Below are the code and all the weights of a small trained network. Each question names an input and a class and asks about switching units off, where a switched-off unit gives its printed mean instead of its output.

import numpy as np


def w(rows, s, z=0):
    codes = np.array(rows[::2]) - 128.0
    scale = np.full(codes.shape[1], s)
    scale[-1] = z or s
    return codes * scale


def f(y):
    return y / 2 * (1 + np.tanh(0.7978845608 * (y + 0.044715 * y**3)))


def log_softmax(a):
    a = a - a.max(-1, keepdims=True)
    return a - np.log(np.exp(a).sum(-1, keepdims=True))


def net(x, mask):
    res = np.array(x, float).reshape(1, 6) / 4 @ E
    y = f(res @ A[0][:, :-1].T + A[0][:, -1])
    res = res + np.where(mask, y, B[0][:, -1]) @ B[0][:, :-1]
    return log_softmax(res[-1] @ U[:, :-1].T + U[:, -1])


A, B = {}, {}
E = w([
[140,12,123,86,226,50,97,118,59,187,99,147],'x0',
[143,172,163,72,217,163,123,75,168,120,235,142],'x1',
[124,119,103,145,131,156,125,96,116,124,138,165],'x2',
[112,89,217,226,206,241,4,34,188,171,102,84],'x3',
[120,128,137,126,130,128,121,145,127,129,129,126],'x4',
[239,66,129,124,153,210,92,192,63,56,158,98],'x5',
],0.011)
A[0] = w([
[114,102,114,212,84,133,109,160,108,129,11,116,70],'N1',
[231,68,133,162,137,173,106,151,102,56,146,68,41],'N2',
[183,95,122,124,84,152,102,148,139,167,141,108,30],'N3',
[154,186,137,153,39,170,113,120,180,107,145,83,108],'N4',
[132,163,178,65,195,159,127,100,172,123,176,146,70],'N5',
[108,111,166,217,160,176,67,92,141,191,115,48,1],'N6',
[89,161,141,193,87,156,112,127,153,72,145,92,61],'N7',
[85,139,137,162,133,95,122,95,198,186,93,148,31],'N8',
[181,133,147,152,145,100,120,142,122,113,133,99,41],'N9',
[132,71,129,89,184,119,91,106,103,211,85,102,121],'N10',
[141,192,142,184,118,189,145,146,141,137,135,145,54],'N11',
],0.011,0.0035)
B[0] = w([
[186,116,160,172,181,252,249,63,138,136,125,23,216],'N1',
[67,201,148,192,69,78,84,83,224,202,161,192,240],'N2',
[73,198,140,158,136,123,165,85,93,108,94,158,151],'N3',
[141,34,122,76,181,73,82,110,132,65,117,188,212],'N4',
[179,142,188,153,185,195,231,70,100,115,169,46,199],'N5',
[158,152,1,102,87,103,169,247,10,137,187,128,255],'N6',
[114,130,134,83,196,82,50,93,141,88,116,156,191],'N7',
[89,183,198,145,55,114,70,149,168,242,115,154,183],'N8',
[143,86,144,203,79,103,128,119,136,113,163,123,144],'N9',
[109,51,151,74,126,66,63,78,137,32,40,154,211],'N10',
[102,63,139,141,145,112,107,177,125,128,74,133,178],'N11',
],0.0086,0.019)
U = w([
[113,55,145,101,175,82,45,120,148,43,76,155,100],'0',
[149,218,2,100,57,79,180,234,82,113,198,126,254],'1',
[75,253,205,188,60,92,70,107,207,213,152,148,51],'2',
[164,163,186,169,197,209,181,90,150,108,129,16,72],'3',
],0.0088,0.0026)

Each question gives the input, the list of numbers given to net, and the class t.
The units are the neurons (one row each of A and B). Each row of codes is followed by its name. A weight is (code - 128) times the scale printed after its matrix; where a second scale follows, it is the last column's (A, B and U).
mask holds one flag per neuron, in row order. A switched-off neuron (its flag False) gives its mean, the last column of its row in B, instead of its output. The means were averaged over made-up inputs and are rounded, as every weight is.
A unit's drop is (log p(t) with every unit on - log p(t) with that unit switched off) / (log p(t) with every unit on - log p(t) with every unit switched off).
The circuit of an input: a set's keep is (log p(t) with only the set's units on - log p(t) with every unit switched off) / (log p(t) with every unit on - log p(t) with every unit switched off). Starting from all 11 units, units are removed one at a time, each time the one whose removal leaves the highest keep (on an exact tie, the one counted first), for as long as the keep stays at least 0.8.
units of the circuit, in order: the units of the circuit, biggest drop first
most important unit: the unit with the biggest drop
top k neurons: the k neurons with the biggest drops, biggest first
drop of u: that unit's drop, to one decimal
input [-2,-7,-6,6,-4,-2], class 3: most important unit => N1
input [0,0,-7,-6,-4,7], class 2: units of the circuit, in order => [N6 N2]
input [-7,-6,-4,5,-4,7], class 0: top 4 neurons => [N4 N7 N11 N8]
input [2,-8,5,4,-2,8], class 2: top 2 neurons => [N2 N5]
input [6,8,-4,-4,-5,5], class 3: top 3 neurons => [N5 N6 N4]
input [-2,3,-6,-6,-2,-7], class 2: top 3 neurons => [N6 N8 N4]
input [-7,4,-2,-3,-2,-6], class 0: top 2 neurons => [N4 N2]
input [0,-6,-8,-5,8,6], class 2: units of the circuit, in order => [N6 N2]
input [3,-5,3,2,1,5], class 2: top 2 neurons => [N2 N5]
input [-4,4,2,7,-8,-7], class 1: top 2 neurons => [N6 N2]
input [4,-3,-2,2,-4,5], class 2: top 2 neurons => [N2 N4]
input [0,4,6,-1,2,-3], class 3: top 3 neurons => [N2 N6 N5]
input [-3,-1,3,0,6,0], class 0: top 2 neurons => [N6 N2]
input [1,-8,4,6,4,-5], class 3: top 2 neurons => [N1 N2]
input [1,-1,-6,-2,8,6], class 2: top 2 neurons => [N6 N2]
input [-4,6,-8,-2,-4,-3], class 3: units of the circuit, in order => [N5]
input [2,7,-4,-3,-3,3], class 3: top 2 neurons => [N6 N5]
input [-8,5,2,5,8,2], class 0: drop of N4 => 0.5
input [3,6,-3,7,8,-5], class 1: drop of N6 => 1.4
input [6,-7,7,0,7,-2], class 3: units of the circuit, in order => [N1]
input [2,1,8,-2,-2,6], class 2: drop of N6 => 0.4
